Below are the code and all the weights of a small trained network. Each question names an input and a class and asks about switching units off, where a switched-off unit gives its printed mean instead of its output.

import numpy as np


def w(rows, s, z=0):
    codes = np.array(rows[::2]) - 128.0
    scale = np.full(codes.shape[1], s)
    scale[-1] = z or s
    return codes * scale


def norm(h):
    return h / np.sqrt((h * h).mean(-1, keepdims=True) + 1e-5)


def f(y):
    return y / 2 * (1 + np.tanh(0.7978845608 * (y + 0.044715 * y**3)))


def log_softmax(a):
    a = a - a.max(-1, keepdims=True)
    return a - np.log(np.exp(a).sum(-1, keepdims=True))


def net(x, mask):
    res = np.array(x, float).reshape(1, 3) / 4 @ E
    u = 0
    for l in range(4):
        y = f(norm(res) @ A[l][:, :-1].T + A[l][:, -1])
        res = res + np.where(mask[u : u + 5], y, B[l][:, -1]) @ B[l][:, :-1]
        u += 5
    return log_softmax(norm(res)[-1] @ U[:, :-1].T + U[:, -1])


A, B = {}, {}
E = w([
[137,5,113,97,211,138],'x0',
[186,107,133,47,14,77],'x1',
[221,203,231,221,154,98],'x2',
],0.0028)
A[0] = w([
[32,136,83,173,164,179,51],'L0N0',
[191,117,252,218,193,164,4],'L0N1',
[200,220,115,172,242,82,113],'L0N2',
[67,189,87,146,195,200,20],'L0N3',
[126,136,169,86,74,58,135],'L0N4',
],0.0042,0.0017)
B[0] = w([
[126,125,1,186,125,206,198],'L0N0',
[242,138,92,143,189,152,253],'L0N1',
[183,71,81,66,154,160,247],'L0N2',
[75,177,33,161,80,186,184],'L0N3',
[98,252,107,83,113,136,175],'L0N4',
],0.0044,0.0019)
A[1] = w([
[86,125,127,91,154,197,113],'L1N0',
[81,109,134,159,128,115,54],'L1N1',
[38,101,121,34,108,139,46],'L1N2',
[32,41,126,97,214,205,202],'L1N3',
[175,124,221,253,123,163,4],'L1N4',
],0.0043,0.0017)
B[1] = w([
[150,11,73,155,103,58,146],'L1N0',
[226,126,82,167,154,125,99],'L1N1',
[200,109,31,142,230,175,167],'L1N2',
[87,156,202,173,34,16,255],'L1N3',
[193,39,74,155,252,109,141],'L1N4',
],0.0044,0.0025)
A[2] = w([
[254,89,173,148,147,91,207],'L2N0',
[127,146,99,161,117,170,41],'L2N1',
[192,183,142,138,204,160,247],'L2N2',
[212,167,172,173,215,138,84],'L2N3',
[204,148,60,79,107,145,113],'L2N4',
],0.0067,0.0011)
B[2] = w([
[53,100,131,163,221,205,252],'L2N0',
[127,120,140,199,139,115,142],'L2N1',
[84,57,63,79,27,170,227],'L2N2',
[157,68,40,113,113,255,245],'L2N3',
[162,99,110,64,157,194,174],'L2N4',
],0.0063,0.0044)
A[3] = w([
[135,204,159,123,73,114,174],'L3N0',
[142,102,92,70,157,103,219],'L3N1',
[157,110,93,130,109,1,2],'L3N2',
[129,127,40,132,93,89,252],'L3N3',
[107,168,81,228,156,142,60],'L3N4',
],0.0073,0.0006)
B[3] = w([
[107,92,209,145,100,163,167],'L3N0',
[195,164,118,143,113,52,193],'L3N1',
[84,59,101,175,119,108,169],'L3N2',
[142,126,192,185,154,98,240],'L3N3',
[192,253,92,122,119,137,251],'L3N4',
],0.0074,0.0028)
U = w([
[89,103,187,107,205,135,35],'0',
[105,159,232,107,73,158,177],'1',
[152,89,59,128,159,253,189],'2',
[87,136,158,142,174,149,2],'3',
[101,86,113,199,129,54,176],'4',
[206,126,94,57,120,92,128],'5',
[125,230,84,231,125,143,150],'6',
],0.012,0.0043)

Each question gives the input, the list of numbers given to net, and the class t.
The units are the neurons (one row each of A and B). Each row of codes is followed by its name. A weight is (code - 128) times the scale printed after its matrix; where a second scale follows, it is the last column's (A, B and U).
mask holds one flag per neuron, layer by layer. A switched-off neuron (its flag False) gives its mean, the last column of its row in B, instead of its output. The means were averaged over made-up inputs and are rounded, as every weight is.
A unit's drop is (log p(t) with every unit on - log p(t) with that unit switched off) / (log p(t) with every unit on - log p(t) with every unit switched off).
The circuit of an input: a set's keep is (log p(t) with only the set's units on - log p(t) with every unit switched off) / (log p(t) with every unit on - log p(t) with every unit switched off). Starting from the 12 units with the biggest drops (on a tie, the unit counted first), units are removed one at a time, each time the one whose removal leaves the highest keep (on an exact tie, the one counted first), for as long as the keep stays at least 0.8.
circuit, biggest first: the units of the circuit, biggest drop first
most important unit: the unit with the biggest drop
top k neurons: the k neurons with the biggest drops, biggest first
k most important neurons of layer l: the k neurons of layer l with the biggest drops, biggest first
input [-5,3,-8], class 5: top 4 neurons : [L1N2, L2N4, L2N0, L2N3]
input [-5,0,1], class 1: most important unit : L0N1
input [-3,8,-3], class 1: circuit, biggest first : [L2N3, L3N0, L2N2]
input [-5,1,-8], class 5: circuit, biggest first : [L2N0, L2N3]
input [1,-1,-2], class 4: top 2 neurons : [L2N0, L1N3]
input [4,-4,-3], class 4: circuit, biggest first : [L1N3, L2N3]
input [-3,7,-5], class 5: top 4 neurons : [L1N3, L1N2, L2N4, L3N1]
input [1,-4,-3], class 6: top 2 neurons : [L0N0, L3N4]
input [0,6,-1], class 5: top 2 neurons : [L1N3, L2N4]
input [6,4,2], class 0: top 2 neurons : [L2N3, L0N1]
input [8,5,3], class 0: 2 most important neurons of layer 0 : [L0N1, L0N0]
input [-6,6,8], class 2: top 3 neurons : [L1N3, L1N4, L2N0]
input [4,7,-8], class 5: top 3 neurons : [L1N2, L2N4, L3N1]
input [-3,-8,1], class 6: most important unit : L0N3
input [6,4,-1], class 0: top 2 neurons : [L0N3, L0N0]
input [6,6,-5], class 5: top 2 neurons : [L1N2, L3N1]
input [4,3,0], class 0: 3 most important neurons of layer 0 : [L0N3, L0N0, L0N2]
input [2,-3,-3], class 6: 2 most important neurons of layer 0 : [L0N0, L0N3]
input [2,2,-1], class 5: top 4 neurons : [L1N2, L2N3, L1N4, L3N1]
input [-4,3,-3], class 1: top 2 neurons : [L0N2, L2N3]
input [8,1,1], class 3: most important unit : L2N0
input [8,4,-1], class 0: 2 most important neurons of layer 0 : [L0N3, L0N0]
input [7,6,-8], class 4: 2 most important neurons of layer 3 : [L3N2, L3N4]
